Here is a tiny trained network, its code and every weight. The questions are about switching its units off for an input and a class, where a switched-off unit gives its printed mean instead of its output.

import numpy as np


def w(rows, s, z=0):
    codes = np.array(rows[::2]) - 128.0
    scale = np.full(codes.shape[1], s)
    scale[-1] = z or s
    return codes * scale


def f(y):
    return y / 2 * (1 + np.tanh(0.7978845608 * (y + 0.044715 * y**3)))


def log_softmax(a):
    a = a - a.max(-1, keepdims=True)
    return a - np.log(np.exp(a).sum(-1, keepdims=True))


def net(x, mask):
    res = np.array(x, float).reshape(1, 4) / 4 @ E
    y = f(res @ A[0][:, :-1].T + A[0][:, -1])
    res = res + np.where(mask, y, B[0][:, -1]) @ B[0][:, :-1]
    return log_softmax(res[-1] @ U[:, :-1].T + U[:, -1])


A, B = {}, {}
E = w([
[127,128,129],'x0',
[116,82,86],'x1',
[147,164,77],'x2',
[251,101,133],'x3',
],0.023)
A[0] = w([
[185,100,165,157],'n1',
[149,41,115,104],'n2',
[206,99,90,82],'n3',
[209,96,138,161],'n4',
[143,131,135,110],'n5',
[140,202,27,153],'n6',
[87,168,188,159],'n7',
[168,149,226,129],'n8',
[157,229,22,158],'n9',
[113,42,163,126],'n10',
[169,139,161,124],'n11',
[221,108,164,144],'n12',
[93,71,50,133],'n13',
[141,109,197,165],'n14',
[9,167,113,248],'n15',
[131,72,76,138],'n16',
[73,202,53,152],'n17',
[115,81,179,198],'n18',
[138,205,169,181],'n19',
[197,155,172,132],'n20',
],0.016,0.015)
B[0] = w([
[141,112,89,191],'n1',
[161,70,188,158],'n2',
[174,161,139,184],'n3',
[177,109,95,209],'n4',
[152,132,119,133],'n5',
[211,141,253,179],'n6',
[101,183,67,180],'n7',
[126,165,67,183],'n8',
[188,222,181,192],'n9',
[109,100,147,161],'n10',
[120,142,87,163],'n11',
[136,107,83,216],'n12',
[112,59,226,164],'n13',
[113,127,85,172],'n14',
[48,159,173,252],'n15',
[142,62,193,156],'n16',
[112,126,200,189],'n17',
[92,103,98,178],'n18',
[117,196,113,179],'n19',
[87,114,50,189],'n20',
],0.014,0.031)
U = w([
[79,193,101,74],'0',
[128,110,45,41],'1',
[136,226,151,126],'2',
[218,204,100,183],'3',
[71,64,150,255],'4',
[172,19,117,111],'5',
[133,119,207,89],'6',
[248,96,154,73],'7',
],0.014,0.0077)

Each question gives the input, the list of numbers given to net, and the class t.
The units are the neurons (one row each of A and B). Each row of codes is followed by its name. A weight is (code - 128) times the scale printed after its matrix; where a second scale follows, it is the last column's (A, B and U).
mask holds one flag per neuron, in row order. A switched-off neuron (its flag False) gives its mean, the last column of its row in B, instead of its output. The means were averaged over made-up inputs and are rounded, as every weight is.
A unit's drop is (log p(t) with every unit on - log p(t) with that unit switched off) / (log p(t) with every unit on - log p(t) with every unit switched off).
The circuit of an input: a set's keep is (log p(t) with only the set's units on - log p(t) with every unit switched off) / (log p(t) with every unit on - log p(t) with every unit switched off). Starting from the 12 units with the biggest drops (on a tie, the unit counted first), units are removed one at a time, each time the one whose removal leaves the highest keep (on an exact tie, the one counted first), for as long as the keep stays at least 0.8.
circuit, biggest first: the units of the circuit, biggest drop first
k most important neurons: the k neurons with the biggest drops, biggest first
drop of u: that unit's drop, to one decimal
input [7,1,-8,3], class 5: most important neuron : [n2]
input [-3,3,-1,1], class 5: circuit, biggest first : [n15 n9]
input [1,0,-1,3], class 1: circuit, biggest first : [n6 n9]
input [-4,0,-3,-1], class 0: 3 most important neurons : [n13 n16 n2]
input [6,1,5,-8], class 6: 2 most important neurons : [n17 n13]
input [-8,2,0,-8], class 4: 2 most important neurons : [n9 n13]
input [0,5,-1,0], class 4: 3 most important neurons : [n9 n6 n4]
input [8,7,-7,1], class 5: 2 most important neurons : [n15 n2]
input [-3,-2,0,6], class 1: 3 most important neurons : [n20 n6 n9]
input [-1,-1,0,7], class 1: 4 most important neurons : [n20 n6 n9 n12]
input [-7,6,-1,3], class 5: 2 most important neurons : [n9 n6]
input [-3,2,-3,2], class 5: drop of n15 : 0.1
input [-5,3,7,1], class 7: drop of n15 : 0.3
input [1,-8,4,1], class 3: circuit, biggest first : [n15]
input [4,0,-1,2], class 1: drop of n6 : 0.3
input [4,4,-6,1], class 5: drop of n15 : 0.9
